Below are the code and all the weights of a small trained network. Each question names an input and a target symbol and asks about switching units off, where a switched-off unit gives its printed mean instead of its output.

import numpy as np


def w(rows, s, z=0):
    codes = np.array(rows[::2]) - 128.0
    scale = np.full(codes.shape[1], s)
    scale[-1] = z or s
    return codes * scale


def softmax(a):
    e = np.exp(a - a.max(-1, keepdims=True))
    return e / e.sum(-1, keepdims=True)


def log_softmax(a):
    a = a - a.max(-1, keepdims=True)
    return a - np.log(np.exp(a).sum(-1, keepdims=True))


def net(x, mask):
    ids = ['εζπτφψ'.index(c) for c in x.split()]
    T = len(ids)
    res = E[ids] + P[:T]
    u = 0
    for l in range(3):
        r = res
        for j in range(2):
            rows = slice(4 * j, 4 * j + 4)
            q, k, v = (r @ M[l][rows].T for M in (Q, K, V))
            z = softmax(np.where(np.tri(T) > 0, q @ k.T / 4**0.5, -1e9)) @ v
            o = O[l][rows]
            res = res + np.where(mask[u + j], z, o[:, -1]) @ o[:, :-1]
        u += 2
    return log_softmax(res[-1] @ U[:, :-1].T + U[:, -1])


Q, K, V, O = {}, {}, {}, {}
E = w([
[135,106,154,114,74,81,170,108,156,175,198,142],'ε',
[114,113,166,200,126,57,185,163,146,127,245,92],'ζ',
[141,127,108,200,50,151,142,108,114,64,91,129],'π',
[74,145,215,62,187,136,220,136,83,115,85,116],'τ',
[181,78,159,19,107,130,121,75,94,119,119,8],'φ',
[103,125,83,80,88,239,71,181,167,168,143,34],'ψ',
],0.015)
P = w([
[160,176,249,124,117,151,37,91,95,124,147,171],'0',
[92,190,173,141,107,92,55,66,78,138,127,122],'1',
[100,184,148,139,96,94,88,86,81,150,115,121],'2',
[118,184,143,129,92,100,108,107,104,144,107,121],'3',
[115,172,130,118,99,104,117,115,109,128,105,118],'4',
[117,162,120,107,101,97,125,127,122,126,98,119],'5',
[108,149,114,105,98,99,135,133,141,119,91,120],'6',
[105,143,107,101,101,97,141,138,158,109,86,117],'7',
[99,129,100,94,107,93,146,147,162,102,73,119],'8',
[88,116,94,94,114,88,149,147,176,92,68,114],'9',
[79,109,86,90,118,91,159,145,195,87,60,119],'10',
[75,96,78,94,125,80,164,143,204,90,46,118],'11',
[57,80,67,92,125,67,161,148,206,98,42,120],'12',
[48,66,64,92,132,64,166,152,220,93,33,120],'13',
],0.011)
Q[0] = w([
[102,151,137,116,96,84,92,125,141,101,158,61],'0.h1',
[92,150,120,143,126,157,124,73,137,88,151,170],'0.h1',
[138,111,160,139,150,153,125,123,73,141,139,178],'0.h1',
[119,116,144,156,83,131,149,81,111,161,138,113],'0.h1',
[100,118,185,125,116,95,150,82,148,198,143,10],'0.h2',
[104,107,75,113,155,174,89,107,127,142,146,124],'0.h2',
[192,48,83,147,138,146,121,132,136,97,184,150],'0.h2',
[107,130,87,122,165,86,150,169,112,94,137,109],'0.h2',
],0.011)
K[0] = w([
[208,10,72,174,112,121,136,184,231,90,60,33],'0.h1',
[175,165,156,172,105,102,74,108,140,166,103,139],'0.h1',
[142,150,220,112,153,158,82,168,70,123,142,198],'0.h1',
[159,75,52,124,113,103,91,201,43,66,209,127],'0.h1',
[121,37,143,37,241,118,246,109,195,166,183,30],'0.h2',
[143,160,128,34,100,199,86,147,245,174,105,115],'0.h2',
[54,125,157,85,130,142,146,74,180,137,3,137],'0.h2',
[67,37,129,149,139,58,184,181,124,83,96,70],'0.h2',
],0.0068)
V[0] = w([
[160,49,43,131,95,109,236,141,197,127,120,102],'0.h1',
[78,86,164,76,120,106,122,163,119,153,167,189],'0.h1',
[183,79,137,177,93,143,79,118,158,188,91,156],'0.h1',
[196,1,147,197,60,146,37,103,198,118,195,84],'0.h1',
[194,148,59,116,56,175,125,116,147,128,76,139],'0.h2',
[136,140,142,75,181,87,182,155,142,146,160,91],'0.h2',
[161,150,98,145,142,139,128,113,131,174,137,139],'0.h2',
[129,161,149,164,91,89,162,152,149,42,128,112],'0.h2',
],0.0069)
O[0] = w([
[139,53,68,57,95,204,151,168,136,36,110,129,127],'0.h1',
[160,135,94,111,124,89,190,201,82,190,70,137,120],'0.h1',
[173,179,89,92,128,202,129,71,81,142,100,172,76],'0.h1',
[179,123,181,99,101,179,126,112,123,194,105,183,192],'0.h1',
[113,122,140,162,165,46,147,178,142,106,123,104,3],'0.h2',
[108,118,133,95,145,197,54,34,153,40,131,178,199],'0.h2',
[152,73,123,135,106,137,122,154,100,99,165,136,72],'0.h2',
[109,125,144,102,89,123,255,112,161,130,145,87,248],'0.h2',
],0.0071,0.0052)
Q[1] = w([
[153,148,128,126,135,123,223,177,106,167,95,125],'1.h1',
[142,96,135,94,135,128,190,150,147,184,109,45],'1.h1',
[93,136,212,77,173,89,167,79,149,209,111,32],'1.h1',
[147,180,43,172,205,140,103,86,73,66,139,186],'1.h1',
[2,177,135,208,140,60,138,139,180,162,157,52],'1.h2',
[75,127,161,115,120,15,133,65,118,48,96,137],'1.h2',
[192,94,133,126,198,101,105,89,112,107,135,50],'1.h2',
[107,159,142,117,114,211,81,31,98,160,84,152],'1.h2',
],0.0092)
K[1] = w([
[74,96,110,165,105,186,206,123,136,163,136,144],'1.h1',
[106,49,40,116,148,171,155,129,169,92,129,154],'1.h1',
[126,87,49,70,151,89,156,186,129,160,104,126],'1.h1',
[159,195,179,162,82,105,91,102,33,156,178,66],'1.h1',
[52,114,133,150,127,145,180,181,151,102,47,187],'1.h2',
[107,59,164,105,115,96,255,61,128,94,118,128],'1.h2',
[222,201,116,67,145,106,93,47,49,70,64,75],'1.h2',
[153,238,195,179,92,122,102,75,91,146,208,199],'1.h2',
],0.0088)
V[1] = w([
[169,153,184,61,198,150,127,183,103,154,92,150],'1.h1',
[137,88,119,103,148,38,130,71,171,199,126,254],'1.h1',
[213,111,89,147,225,128,186,170,159,107,56,106],'1.h1',
[131,134,123,97,151,93,119,147,82,157,137,140],'1.h1',
[49,134,200,61,38,179,94,136,155,174,53,58],'1.h2',
[117,111,148,117,111,107,161,150,112,135,109,156],'1.h2',
[138,146,106,31,79,172,106,141,79,152,134,105],'1.h2',
[81,99,178,149,78,61,124,171,121,138,71,154],'1.h2',
],0.007)
O[1] = w([
[122,133,210,113,193,220,22,98,148,103,125,183,105],'1.h1',
[142,147,82,111,166,182,179,141,174,1,233,87,91],'1.h1',
[73,105,45,105,132,140,132,79,72,89,172,87,45],'1.h1',
[193,71,147,97,153,127,87,55,88,107,127,195,99],'1.h1',
[89,139,81,149,97,42,142,94,131,171,92,104,254],'1.h2',
[118,150,140,135,163,88,78,84,209,117,110,126,146],'1.h2',
[135,142,113,216,102,28,150,177,147,131,45,119,136],'1.h2',
[105,188,124,146,88,216,115,58,153,64,107,129,161],'1.h2',
],0.0067,0.0098)
Q[2] = w([
[164,111,140,109,159,124,176,206,171,96,182,157],'2.h1',
[81,174,211,125,111,64,166,37,175,127,69,119],'2.h1',
[111,138,138,107,51,123,181,133,148,95,125,97],'2.h1',
[109,189,119,136,102,137,174,96,154,89,148,116],'2.h1',
[122,89,183,106,129,149,106,119,154,83,139,139],'2.h2',
[135,117,115,124,190,132,93,154,106,63,172,172],'2.h2',
[68,99,148,93,104,92,157,144,186,80,123,79],'2.h2',
[88,144,117,120,55,7,196,84,165,150,89,115],'2.h2',
],0.017)
K[2] = w([
[155,77,101,192,76,108,180,126,160,36,142,207],'2.h1',
[98,57,89,78,122,156,97,136,134,107,31,8],'2.h1',
[64,109,60,78,142,187,196,176,129,86,74,89],'2.h1',
[122,92,150,92,175,126,143,121,125,41,18,173],'2.h1',
[192,128,123,176,60,127,165,136,157,96,175,75],'2.h2',
[186,188,239,155,165,113,161,79,43,126,154,153],'2.h2',
[45,30,81,105,121,123,169,111,202,92,89,126],'2.h2',
[67,63,24,121,162,173,119,169,180,88,110,150],'2.h2',
],0.012)
V[2] = w([
[221,80,70,147,92,138,47,88,119,73,41,32],'2.h1',
[222,156,138,207,21,154,108,122,100,72,158,161],'2.h1',
[186,204,215,49,140,162,94,213,94,156,105,34],'2.h1',
[24,222,95,174,139,175,147,86,9,78,2,219],'2.h1',
[72,124,109,136,114,145,81,61,176,56,93,112],'2.h2',
[85,151,161,131,70,157,109,219,212,151,122,85],'2.h2',
[172,147,173,146,87,64,210,17,61,74,171,126],'2.h2',
[172,141,51,171,94,130,128,44,236,136,159,96],'2.h2',
],0.0061)
O[2] = w([
[159,177,142,160,231,169,190,92,204,192,75,100,172],'2.h1',
[103,232,108,190,2,128,158,135,177,164,100,80,62],'2.h1',
[161,63,63,95,250,133,157,166,142,66,87,111,189],'2.h1',
[184,185,135,29,161,85,136,231,204,9,131,135,166],'2.h1',
[226,118,166,166,103,87,95,97,120,145,112,162,159],'2.h2',
[124,176,38,172,140,185,116,169,80,150,163,152,251],'2.h2',
[55,12,159,209,161,168,170,167,176,102,63,123,136],'2.h2',
[137,133,166,56,153,151,144,125,98,153,94,173,194],'2.h2',
],0.0074,0.011)
U = w([
[144,134,131,92,93,255,100,140,144,95,119,150,255],'ε',
[100,109,103,120,89,162,134,151,106,117,129,143,105],'ζ',
[99,132,98,119,97,62,187,178,142,135,122,128,152],'π',
[119,113,111,100,104,137,142,183,122,97,117,147,81],'τ',
[128,98,100,129,129,165,148,149,154,124,109,133,42],'φ',
[130,154,90,106,115,154,140,154,106,116,138,123,138],'ψ',
],0.0074,0.0049)

Each question gives the input, a string of symbols that net reads in full, and the target symbol t.
The units are the heads (4 rows each of Q, K, V and O). Each row of codes is followed by its name. A weight is (code - 128) times the scale printed after its matrix; where a second scale follows, it is the last column's (O and U).
mask holds one flag per head, layer by layer. A switched-off head (its flag False) gives its mean, the last column of its rows in O, instead of its output. The means were averaged over made-up inputs and are rounded, as every weight is.
A unit's drop is (log p(t) with every unit on - log p(t) with that unit switched off) / (log p(t) with every unit on - log p(t) with every unit switched off).
The circuit of an input: a set's keep is (log p(t) with only the set's units on - log p(t) with every unit switched off) / (log p(t) with every unit on - log p(t) with every unit switched off). Starting from all 6 units, units are removed one at a time, each time the one whose removal leaves the highest keep (on an exact tie, the one counted first), for as long as the keep stays at least 0.8.
circuit, biggest first: the units of the circuit, biggest drop first
most important unit: the unit with the biggest drop
heads that matter: for each layer, one digit per head in row order, 1 if its drop is at least 0.15 and else 0, layers parted by /
drop when u is switched off: that unit's drop, to one decimal
input ζ ψ τ ε π ζ φ ζ τ, target φ: heads that matter -> 10 / 00 / 11
input τ ζ ψ τ ε, target ε: most important unit -> 1.h2
input ζ ζ ψ φ π τ ε, target τ: heads that matter -> 10 / 10 / 10
input ψ τ τ ζ, target ε: heads that matter -> 11 / 11 / 00
input ζ π π, target π: heads that matter -> 01 / 00 / 10
input π τ φ ζ τ, target φ: circuit, biggest first -> (2.h1; 2.h2)
input π π ζ ζ ζ ζ ζ π, target π: heads that matter -> 01 / 10 / 10
input π π ε ζ ζ ψ ζ, target ψ: heads that matter -> 01 / 00 / 01
input τ ζ τ ψ τ π φ π, target φ: circuit, biggest first -> (2.h1; 0.h1; 2.h2)
input ψ ζ ζ ζ, target ζ: heads that matter -> 10 / 11 / 10
input ζ ζ ζ ζ ζ ζ ψ φ π, target ψ: heads that matter -> 01 / 10 / 01
input τ φ π ε, target ε: heads that matter -> 10 / 11 / 00
input π ε ψ φ ψ ψ ψ ζ π ζ ζ τ, target ε: heads that matter -> 01 / 10 / 00
input ε ψ π τ ζ ψ, target ψ: heads that matter -> 00 / 00 / 01
input ψ ψ ψ ζ ζ ζ ζ φ ζ τ τ ζ ζ, target τ: circuit, biggest first -> (2.h1; 0.h1)
input ζ τ ζ π π τ ψ ε, target ψ: circuit, biggest first -> (2.h2)
input ψ τ ζ ζ ψ, target π: heads that matter -> 00 / 01 / 00
input φ ζ π, target φ: heads that matter -> 01 / 00 / 11
input π π ψ ζ ψ τ ψ, target π: heads that matter -> 01 / 01 / 00
input ζ ζ φ π φ ε, target φ: heads that matter -> 00 / 00 / 11
input τ ζ π ζ τ ζ ψ ζ ζ τ τ τ ζ π, target τ: circuit, biggest first -> (2.h1)
input π π ε ψ π ε φ, target φ: circuit, biggest first -> (0.h1; 2.h1; 2.h2; 1.h1)
input π ε φ ζ π ζ π ζ ζ ζ ε, target ζ: circuit, biggest first -> (0.h1; 2.h1; 1.h1)
input φ π ε τ τ, target τ: circuit, biggest first -> (0.h1; 2.h1; 1.h1)
input ζ ζ ζ ζ ζ ζ φ ζ, target φ: circuit, biggest first -> (2.h1; 2.h2)
input τ ζ ζ ψ τ π ψ π π ε π ψ ε, target ψ: drop when 2.h2 is switched off -> 0.9
input π ζ ζ ζ π ζ ε τ φ ψ φ, target ψ: drop when 0.h1 is switched off -> 0.2
input ζ ψ ζ π τ π π, target τ: drop when 1.h2 is switched off -> 0.1
input φ ζ φ, target π: drop when 2.h2 is switched off -> 0.2
